Each row is followed by its class.
[ 323  -76 -245   97  -72 -109  167  133   -9 -199 -220   15  492  186
  -51  365   70  289 -267 -213  189  314  165   87 -337 -292   79  158
 -336 -152  -88 -371]  davas
[ 330 -136 -207  260  -77  -31  107  -76 -135  270 -372  512  195  221
 -268  142   98  267 -409 -477  137  711  393  -31 -309  -84 -179  342
 -264 -195   81 -327]  davas
[ 307 -108 -335 -264 -160  -19 -279   38 -261  158 -241  175  146   51
 -381  291  225  146 -250 -262  202  890  285  133  -73  140  126  306
  -20   52 -182 -326]  favi
[ 406 -101 -151 -277  123  424 -551  258  165  -91 -136  375 -109 -109
   24 -278   15   22 -250 -224 -233  341  -62   18  271   63 -203  -71
  -84  237  157  -38]  kitab
[  94 -148   10 -272  188 -141  108  106  -88  488 -194  124 -395  501
 -663  -79   16  -44  206   67  325  747  439 -141  -14   96   58  358
   50   -6 -159   63]  vufav
[  -9  407  168  -13    2   -2  434  167  218   81   32   35  -86   50
  105  -35 -309  384  -10  159  -89 -238   76 -293  -68 -416 -381 -211
  -49   88  237  -15]  ledor
[ 162   -6   79  256   72 -245  204   80 -335 -284   58 -273 -164   -3
  -74  246   51 -224 -146   65  214  183  132    5  -99  210  192  145
  202 -273   72  151]  Bipos
[-172 -107   16 -114 -179   57 -171 -231 -727  241 -117   -6 -184  145
 -112  202  320  184    6 -219   56  269  -96  272  -55   58   89  149
  448   61 -215 -294]  kitab
[ -96  223  140   -7   72  -33  -93 -267  -48 -394 -259 -292  -88    4
   81  204  -84  239 -207 -184  311  100  -63  382 -234  117  -22   40
  249 -450 -139 -288]  bazum
[ 121  118  339  201 -121  224  201   -6 -244 -435  207 -209  397  -33
  313  -51  -14  174  -70 -467 -336 -827 -222  261 -405  -38 -146   13
  125  224 -214 -235]  ledor
[  -5  384  -73  -91  115  -80 -179   46 -186  120 -147 -116 -184  109
  -98  270 -394   88 -300  -94  170   71  210   15  -53 -533 -421  -64
   13  -92  385 -405]  davas
[ 299 -142   14  234 -390 -159 -135  -38 -358 -124 -102  151  -55  -80
  225  749  363 -105 -338 -257  207  381  -60  233 -103  187 -220  252
  168 -191 -137  -12]  davas
[ -52 -164 -219   60  -95  112    2   19 -167 -187  -51 -116  336 -142
  121 -257  526  -49   59    0   56  113  -44  344  110  423  460   94
   29   13 -391  -34]  favi
[ 323   20   -7   83  175   98  452 -126  -54   44 -335   -6 -105  189
 -277 -310  -19  116  -89  -33  205  771  215  -75 -303  294  248  175
   93 -338 -290  348]  Bipos
[ 172  220   34  199 -244  -91  193  -87 -137 -111 -223 -319 -202   53
  215  232 -309  427 -473 -137  -58   76  -54 -153 -469 -189 -137  -80
  275 -132 -238  -44]  favi
[  35 -125  245  -83   50   86  186  210   77  -92  312  275  238   57
    4 -105  679 -355  529   90 -272 -495  -77  173  307   33   39    4
 -103   96  186  228]  favi
[ 230   30  276  174 -103   61  240  132   67 -521   61 -139 -565  -19
  151   47  -43   12  -21 -187  -73   50 -219  -66  -60  191 -132  -73
  620 -133  -86  324]  fovet
[-541  178  -44  -87  195  196  601 -391 -234  -73 -158 -275   84  -95
   26 -547  307  144  405  139  -55   54 -121  339  224  204  411 -162
   52   13 -444   11]  Bipos
[  66   46   66   65  -24  152   45  277   10 -311   34  -48  -71  224
  364 -208  229    2  305  184  -95 -217 -177   62   82  -81   12 -123
 -144 -154  261  210]  loko
[-353  -61 -134   42  316  120  405 -127  -39  229 -411   35   32  101
 -391   95  277  116 -116 -228  313  205  123  331  300  -65   18  256
  157 -212 -164 -416]  bazum
[ 402  -94  260  345    6    9  -41  214 -103 -343  106  280   33 -103
   94  376  519 -364 -168 -294  -64 -190 -106  256  142  -26 -296  142
 -121 -174  320  180]  kitab
[ 115  115 -219  153   88 -146 -395  -96 -285  340 -179  -13 -463  127
 -217  531 -456 -101 -569  -48  302  861  365 -285  173 -283  -90  241
 -337 -148    7   88]  vufav
[ 145 -123 -248 -150   -2  257   57   85 -154   -6 -305   79 -161  215
 -107 -163  106  414   59   20   75  426  -59  -37  -66  191  173  245
  400 -159 -141  -80]  vufav
[ 511 -126  -20  -51   14  -49  519  260  -66  199   10   33  -93  464
 -173   56  138  252   -4  -19 -106  332  366 -194  -39  -52  279  234
  -36  -17   48  -16]  favi
[ 126  -47 -141   38 -123 -196  -96 -243 -217  -88 -396  -95  144   10
  -84  300 -235  314 -511 -413  256  211   75  137 -349    6 -138   62
  485 -159   23 -443]  fovet
[ 481   20  257   93  -55  225   64  300   62 -293  -32   71 -223  454
   93   66   71  -10  124 -210  119   61    9   49 -153  123 -250  251
   22 -183   25  331]  davas
[ 115   51  136   32  -95  -72  182  160 -109  -72   72  146  173  191
  -85   25   60    1  232  111   59  131  148 -103  -86 -134   68   18
 -518   87  309  -90]  davas
[ -62  -24  353 -139  151  102  -13 -361    8  -10 -402  102 -369  244
 -352  -14 -475  219 -215 -385  211  464  107   13 -172  187 -184  101
  384 -155 -247  108]  loko
[  22 -143  272  127  112 -321 -409 -103  351   71  444 -203  162 -304
   83  296 -566 -368 -168 -136  -80 -733   50 -137 -178 -112  -77 -375
  174  -60  527   -9]  fovet
[ -60   57  -61 -214   67  200  -23  -84 -129 -139 -330 -127 -179   94
 -115 -618  215  327  155 -114  117  530   22  295 -118  324  326  145
  342  -90 -517 -265]  vufav
[  39  240  270   14   99 -118  107   34  251   65  117  164 -175  170
 -108  -37 -438  180  152  124 -129  -70  205 -435 -231 -343 -247 -177
  -74 -204  347  322]  fovet
[ 113   96  204   71  -14  -59  -45  189  116  -65   26  -55 -308   85
 -196   81 -255   19 -153   14  242  266   75 -218 -172  -52 -141  -31
   12   -3  162  -31]  fovet
[ 204  133   60 -148  351    9  -18  162  259  149   -1  -62 -360   91
 -265  -19 -402  172 -228  -90  201  353  373 -143  143 -129  -83  -21
   10  -72  186  -68]  bazum
[-339   46   11   36  289  114  322 -426  297  158 -220  -14 -315 -164
 -214 -269 -503  208 -227   12  -80   43   18 -145  115  120   28  -49
  215 -145 -304  151]  bazum
[ -64 -160   44   17  407  -65  551  -76   98  -62  -77  208   70  -55
 -348 -117  112 -214  124  113  -40   53  247  106  143  421  106  121
 -181 -299  327   27]  ledor
[-139  125   93 -201  313  297  678  314   76  -94  -28  -77  261  381
 -191 -611  213  159  742  163  -34 -328   68   81  -36   70   44  -19
 -206  109  216 -151]  fovet
[ -90  -81    1   68   44  194 -162 -177  108 -253  114  -97 -110  -81
  527 -412 -213   85  -91  114 -462 -773 -354 -149  350   33   55  -54
  130  218 -365  429]  ledor
[-105  287  -64  208  -90 -154  -77  -77    4 -268  167 -403   56 -272
  348  315 -353  221 -267 -107 -202 -534 -155 -145 -196 -331  -90 -249
  175  -56  234 -302]  fovet
[ 179  129   91 -233   58 -355 -209  178  457  408  -92   82 -210  305
 -472  482 -445 -147 -149  -14  632  494  524 -130 -199  -68 -485  -74
   55 -217  528   -3]  favi
[ 153  107  434  144 -250  -44  142  279 -249 -378  213  -34  -47  127
  -58  334  151  -61   65  -69   43  -27   -4  144 -315  -21  -53  -35
 -195  -33  477 -386]  favi
[ 360  110  -78  -36  151 -341   36  174   79  591 -193  249 -124  383
 -327  742 -332   85 -476  -77   89  429  640 -364  -59 -517 -452  319
 -279 -213  322 -174]  fovet
[ 558  -14 -192 -145  206 -131 -392  182  -75  525  -61  331 -237  568
  -74  174 -409  -78 -209   45    1  544  555 -459  107 -465 -243  409
 -396  -59   49  215]  loko
[-279  -97  -97   58  403  114  328 -129   49  180  322  238  223   48
  -32 -498  188 -291  450  220 -296 -492  102  -41  350   78  109   47
 -335   54   27  339]  ledor
[   7 -274  -72  -58  154 -226  101 -450 -404   60   51   29  -66  156
  -56  357  112 -108 -300 -255 -269 -215   39   26  371  -80  125  358
  369  151 -491  146]  loko
[ -93  279 -109  151  -70 -144  180  318  -91  -27  137  -27  383 -255
   33  263  315   47  -80  231   43   -1  139  121 -204 -318   14 -102
 -542 -100  412 -659]  davas
[  17   23  129   94  172 -191  210  -54  -75   78  246 -100  233  154
  101  -36 -218 -125  126   -3 -154 -804  111   23  -98 -139 -175  -27
 -119  120  342 -194]  kitab
[   0   51  132 -261  254   21 -604 -209   78   72  -82  175 -562  -88
 -311   69 -513 -145 -122 -138  155  475   67 -100  156  -40 -224 -107
  365 -171  174  169]  kitab
[ 172 -308 -190  -41 -325  166 -387  122 -515 -161 -104  267   74  122
  -47  175  498  217  -10 -486  236  680  -53  340 -158  129 -101  142
   53  163 -219 -300]  davas
[ 144 -205  275  -14 -354   98 -161   23  174 -503   54  -29  -22  -93
   96 -124  198 -120   48 -154 -126 -396 -443  154  -53  301   59  -52
  515  169 -287  311]  favi
[-328  -56  151 -198   10 -114 -362 -221  120  120 -200 -191 -334   23
 -259  147 -158  -41  -96  -91  400  356  -14  129  113   56   63  -52
  413  -39 -314  -45]  Bipos
[ 186  -26 -100   86  -10  -53  610  -13 -386   64 -289  275  172  264
 -264  -85  376   54   66  105  110  706  248  102 -250  185  146  188
 -403 -156   56  -91]  kitab
[  51 -182 -122  -26   94 -277 -278 -377 -333   47 -177   20  -43   45
 -190  478  -27 -235 -356 -329   77   -2   82  115  126  -47  -81  337
  475 -142 -138 -160]  favi
[-206   18  -29 -321   86  -49 -334 -304 -183  117 -149   76 -626  -47
  -70 -277 -438  265 -145  174 -250  199  -95 -290   25  -93 -184 -216
  411   49 -108  250]  loko
[ -20 -279 -231 -179   49 -187 -491 -456 -619   60 -112  429  -75 -134
 -421  568  146 -169 -479 -427   91  605   60  168  163  -41 -198  120
  260   15  129 -217]  ledor
[-280  188  123   44  212   13  136 -392  133   47 -151  128  -86  -17
  -21  124 -287   17  -15 -144 -105  -12   60  -47   47  -90 -319  -16
  -91 -170  -63   73]  Bipos
[ 268 -190  -40  -86 -156  -71 -179   76  -33 -253 -134  148  100  130
 -224 -130  135  214   32 -221  362  436  -53  177 -442   42 -133  -39
   95   22  -26 -190]  vufav
[-184   91   25    3  -88   47  188 -290  -86  -57   42 -112   27 -183
  131 -281 -116  191   -4  -78 -141 -169 -231   30 -173  -11   68 -293
  428  183 -274  -36]  kitab
[  42 -108 -146   77 -103 -222 -125    3 -161   69   58  289  252 -162
    8  294  402 -159  -27   78  -71  109   37   37   25 -126  -49   44
 -239  -77  227 -135]  Bipos
[  98   16  -11 -414   42   89 -160  301  155  202  -15  108  -46  484
 -196 -509   84  132  482  236   43  338  227 -125  -59  -64  217   79
 -201   86  -63   36]  ledor
[ 147  -53   93 -433  -96   68 -339  137 -437    4  -20  119 -169  338
 -346  155  236  256  118 -189  288  503   87  253 -270  117 -180   82
  295   69  175 -402]  fovet
[  12   66   35 -480  127  152 -254    8   41  183 -392  217 -296  309
 -193   10  -18  -15  274  162  295  684  183  129  129  224 -228  145
  -70 -225 -112  260]  davas
[ 189 -227  -21   25  -63 -127 -189 -142  196  -43  -55  365 -123 -272
 -384  512  187 -387 -207 -409  110  518   -5   18  449  -18  -32   94
  186    3   48  292]  vufav
[  -5  164  -45 -226   73  276 -408  247   42  -77 -174 -192 -284  120
 -106 -236 -301  334    6   33  269  473  -64 -137 -233  -73  -47  -34
   79   42  -87 -321]  Bipos
[  27   70 -101  120 -217   30  154  406   62  118  240   94   10  -99
  125  155  113  -26  252  224 -175  -61   36 -243  114 -106  -20    5
 -215   93  187  103]  bazum
[-150    1  -86  -17  309  140  207 -241 -120 -188 -273   93 -340   63
 -247 -142    5  120 -191 -149   61  357  -96  101   66  -87 -107    1
  239 -225 -118  -66]  ledor
[ 296 -261 -153 -339   -5  470 -281 -118 -142 -187 -192  141  -73  400
   19 -899 -132  259  256 -181   88  385  -98   53 -194  536  243  135
  587  137 -517  281]  davas
[  25  201  305  144 -197 -123  323  -58 -191 -211  182 -273   21  182
  188  145   73  -12  264  -38 -133 -209  -39  188 -183 -300   52  -62
 -258  -30 -226   74]  fovet
[  20 -153  -98  146 -158 -331 -121 -273 -265 -173  216  236  -28 -485
   45  551  -35 -279 -403  -82 -468  -64 -122 -193  203 -240  -86 -257
   68   94  279  181]  fovet
[-422  -80  124   13  367  320  290 -442   56 -131   10   61  -38 -305
   -4 -363   90 -108  197 -166 -295 -577 -335  180  462  232  -87   73
  254  131 -532  319]  ledor
